Here is a tiny trained network, its code and every weight. The questions are about switching its units off for an input and a target symbol, where a switched-off unit gives its printed mean instead of its output.

import numpy as np


def w(rows, s, z=0):
    codes = np.array(rows[::2]) - 128.0
    scale = np.full(codes.shape[1], s)
    scale[-1] = z or s
    return codes * scale


def norm(h):
    return h / np.sqrt((h * h).mean(-1, keepdims=True) + 1e-5)


def f(y):
    return y / 2 * (1 + np.tanh(0.7978845608 * (y + 0.044715 * y**3)))


def softmax(a):
    e = np.exp(a - a.max(-1, keepdims=True))
    return e / e.sum(-1, keepdims=True)


def log_softmax(a):
    a = a - a.max(-1, keepdims=True)
    return a - np.log(np.exp(a).sum(-1, keepdims=True))


def net(x, mask):
    ids = ['ΓΔΞΠΦαβεηθμτψω'.index(c) for c in x.split()]
    T = len(ids)
    res = E[ids] + P[:T]
    u = 0
    for l in range(3):
        r = norm(res)
        for j in range(3):
            rows = slice(2 * j, 2 * j + 2)
            q, k, v = (r @ M[l][rows].T for M in (Q, K, V))
            z = softmax(np.where(np.tri(T) > 0, q @ k.T / 2**0.5, -1e9)) @ v
            o = O[l][rows]
            res = res + np.where(mask[u + j], z, o[:, -1]) @ o[:, :-1]
        u += 3
        y = f(norm(res) @ A[l][:, :-1].T + A[l][:, -1])
        res = res + np.where(mask[u : u + 4], y, B[l][:, -1]) @ B[l][:, :-1]
        u += 4
    return log_softmax(norm(res)[-1] @ U[:, :-1].T + U[:, -1])


Q, K, V, O, A, B = {}, {}, {}, {}, {}, {}
E = w([
[151,176,150],'Γ',
[210,104,59],'Δ',
[174,141,117],'Ξ',
[123,157,157],'Π',
[142,190,150],'Φ',
[177,143,113],'α',
[100,95,73],'β',
[125,121,75],'ε',
[141,153,149],'η',
[88,82,60],'θ',
[30,224,137],'μ',
[126,34,3],'τ',
[156,120,42],'ψ',
[111,110,150],'ω',
],0.023)
P = w([
[152,18,3],'0',
[50,109,37],'1',
[73,126,58],'2',
[90,123,74],'3',
[89,107,99],'4',
[108,97,124],'5',
[99,89,140],'6',
[107,73,161],'7',
],0.0039)
Q[0] = w([
[65,143,165],'0.h0',
[138,72,193],'0.h0',
[140,209,232],'0.h1',
[121,98,151],'0.h1',
[51,87,109],'0.h2',
[132,155,8],'0.h2',
],0.012)
K[0] = w([
[103,117,38],'0.h0',
[242,184,126],'0.h0',
[77,44,201],'0.h1',
[141,105,190],'0.h1',
[70,61,232],'0.h2',
[130,2,120],'0.h2',
],0.0078)
V[0] = w([
[114,93,164],'0.h0',
[153,94,188],'0.h0',
[121,101,52],'0.h1',
[155,223,182],'0.h1',
[31,149,28],'0.h2',
[147,110,7],'0.h2',
],0.011)
O[0] = w([
[106,80,79,86],'0.h0',
[142,254,70,74],'0.h0',
[114,46,211,178],'0.h1',
[121,31,152,126],'0.h1',
[189,92,176,199],'0.h2',
[158,73,169,253],'0.h2',
],0.0051,0.0076)
A[0] = w([
[24,206,49,9],'0.n0',
[183,120,23,101],'0.n1',
[121,65,220,23],'0.n2',
[89,23,2,173],'0.n3',
],0.0056,0.0014)
B[0] = w([
[52,124,75,120],'0.n0',
[255,84,126,167],'0.n1',
[138,148,178,168],'0.n2',
[161,27,125,254],'0.n3',
],0.009,0.003)
Q[1] = w([
[90,118,154],'1.h0',
[57,33,118],'1.h0',
[235,140,113],'1.h1',
[209,72,253],'1.h1',
[140,144,46],'1.h2',
[135,24,83],'1.h2',
],0.0076)
K[1] = w([
[114,111,130],'1.h0',
[112,110,138],'1.h0',
[120,7,78],'1.h1',
[59,126,121],'1.h1',
[97,53,128],'1.h2',
[124,135,64],'1.h2',
],0.015)
V[1] = w([
[255,248,60],'1.h0',
[116,59,223],'1.h0',
[224,118,187],'1.h1',
[109,131,36],'1.h1',
[128,97,86],'1.h2',
[66,61,155],'1.h2',
],0.0066)
O[1] = w([
[129,129,188,96],'1.h0',
[96,238,48,253],'1.h0',
[255,72,176,231],'1.h1',
[249,138,178,102],'1.h1',
[172,142,194,151],'1.h2',
[157,29,84,138],'1.h2',
],0.0048,0.0022)
A[1] = w([
[124,171,154,152],'1.n0',
[210,210,163,103],'1.n1',
[69,118,2,2],'1.n2',
[104,162,160,145],'1.n3',
],0.0092,0.0018)
B[1] = w([
[45,70,127,154],'1.n0',
[2,194,87,252],'1.n1',
[157,137,10,136],'1.n2',
[84,29,78,153],'1.n3',
],0.007,0.0028)
Q[2] = w([
[142,163,139],'2.h0',
[104,164,125],'2.h0',
[136,201,143],'2.h1',
[6,165,160],'2.h1',
[228,160,117],'2.h2',
[91,196,193],'2.h2',
],0.012)
K[2] = w([
[70,138,94],'2.h0',
[104,119,155],'2.h0',
[225,176,160],'2.h1',
[14,245,187],'2.h1',
[212,60,178],'2.h2',
[82,226,175],'2.h2',
],0.011)
V[2] = w([
[90,27,254],'2.h0',
[211,155,57],'2.h0',
[216,165,169],'2.h1',
[110,144,99],'2.h1',
[139,61,125],'2.h2',
[33,170,135],'2.h2',
],0.0089)
O[2] = w([
[108,147,62,252],'2.h0',
[85,86,108,156],'2.h0',
[153,254,134,107],'2.h1',
[244,184,249,99],'2.h1',
[118,246,234,213],'2.h2',
[251,9,99,33],'2.h2',
],0.0038,0.0032)
A[2] = w([
[117,117,54,254],'2.n0',
[28,159,120,36],'2.n1',
[54,2,150,183],'2.n2',
[91,65,254,67],'2.n3',
],0.0097,0.0053)
B[2] = w([
[96,206,99,193],'2.n0',
[132,6,151,137],'2.n1',
[80,150,205,255],'2.n2',
[183,61,103,149],'2.n3',
],0.012,0.0093)
U = w([
[192,223,190,116],'Γ',
[132,228,128,90],'Δ',
[155,116,137,81],'Ξ',
[107,153,71,107],'Π',
[128,125,164,44],'Φ',
[126,128,140,40],'α',
[126,87,160,63],'β',
[171,84,211,64],'ε',
[131,118,155,70],'η',
[115,77,142,141],'θ',
[89,108,115,148],'μ',
[118,21,88,174],'τ',
[175,79,139,255],'ψ',
[90,126,8,206],'ω',
],0.015,0.005)

Each question gives the input, a string of symbols that net reads in full, and the target symbol t.
The units are the heads (2 rows each of Q, K, V and O) and the neurons (one row each of A and B). Each row of codes is followed by its name. A weight is (code - 128) times the scale printed after its matrix; where a second scale follows, it is the last column's (O, A, B and U).
mask holds one flag per unit, layer by layer, with each layer's heads first. A switched-off unit (its flag False) gives its mean, the last column of its rows in O or B, instead of its output. The means were averaged over made-up inputs and are rounded, as every weight is.
A unit's drop is (log p(t) with every unit on - log p(t) with that unit switched off) / (log p(t) with every unit on - log p(t) with every unit switched off).
The circuit of an input: a set's keep is (log p(t) with only the set's units on - log p(t) with every unit switched off) / (log p(t) with every unit on - log p(t) with every unit switched off). Starting from the 12 units with the biggest drops (on a tie, the unit counted first), units are removed one at a time, each time the one whose removal leaves the highest keep (on an exact tie, the one counted first), for as long as the keep stays at least 0.8.
circuit, biggest first: the units of the circuit, biggest drop first
k most important neurons: the k neurons with the biggest drops, biggest first
heads that matter: for each layer, one digit per head in row order, 1 if its drop is at least 0.15 and else 0, layers parted by /
drop when u is switched off: that unit's drop, to one decimal
input τ Π Δ ε, target ε: heads that matter -> 000 / 000 / 000
input α η μ μ Ξ ω Ξ Φ, target ω: 2 most important neurons -> (2.n2; 1.n1)
input Ξ η Π ω, target ω: 2 most important neurons -> (1.n2; 2.n0)
input Ξ ε Ξ ω β, target ω: circuit, biggest first -> (0.h2; 1.n2)
input Γ Ξ Ξ ω ε Φ, target ω: 2 most important neurons -> (1.n1; 2.n2)
input Ξ α Γ Ξ Ξ ω ω τ, target ω: circuit, biggest first -> (0.h2; 2.n0)
input Ξ θ β μ Ξ, target Δ: 3 most important neurons -> (0.n3; 1.n1; 2.n2)
input β Π ω, target ω: heads that matter -> 011 / 100 / 000
input Π Ξ α α, target Δ: 3 most important neurons -> (1.n1; 2.n2; 0.n3)
input Δ ε α Φ ω ε, target ω: heads that matter -> 101 / 000 / 000
input Δ μ θ ω θ, target ω: circuit, biggest first -> (1.n2; 2.n0)
input Φ Π η, target ω: heads that matter -> 011 / 000 / 000
input Δ ω Γ, target ω: 2 most important neurons -> (2.n2; 1.n1)
input ε η τ β ε Π ε, target ε: heads that matter -> 001 / 000 / 000
input ε ψ Γ, target ψ: 4 most important neurons -> (0.n1; 2.n3; 2.n2; 1.n1)
input τ ω Π Π, target ω: 4 most important neurons -> (0.n0; 1.n2; 0.n2; 2.n2)
input θ Ξ Ξ Ξ ε ψ, target ψ: 2 most important neurons -> (2.n2; 0.n3)
input θ Φ θ β η θ ω β, target ω: drop when 1.h0 is switched off -> 0.6
input Ξ η Φ β θ Φ ω θ, target ω: drop when 1.n2 is switched off -> 0.6
input θ α Φ ω ω ω α, target Δ: drop when 1.n1 is switched off -> 0.1
input Δ Π Ξ ψ, target ψ: drop when 0.n3 is switched off -> 0.4
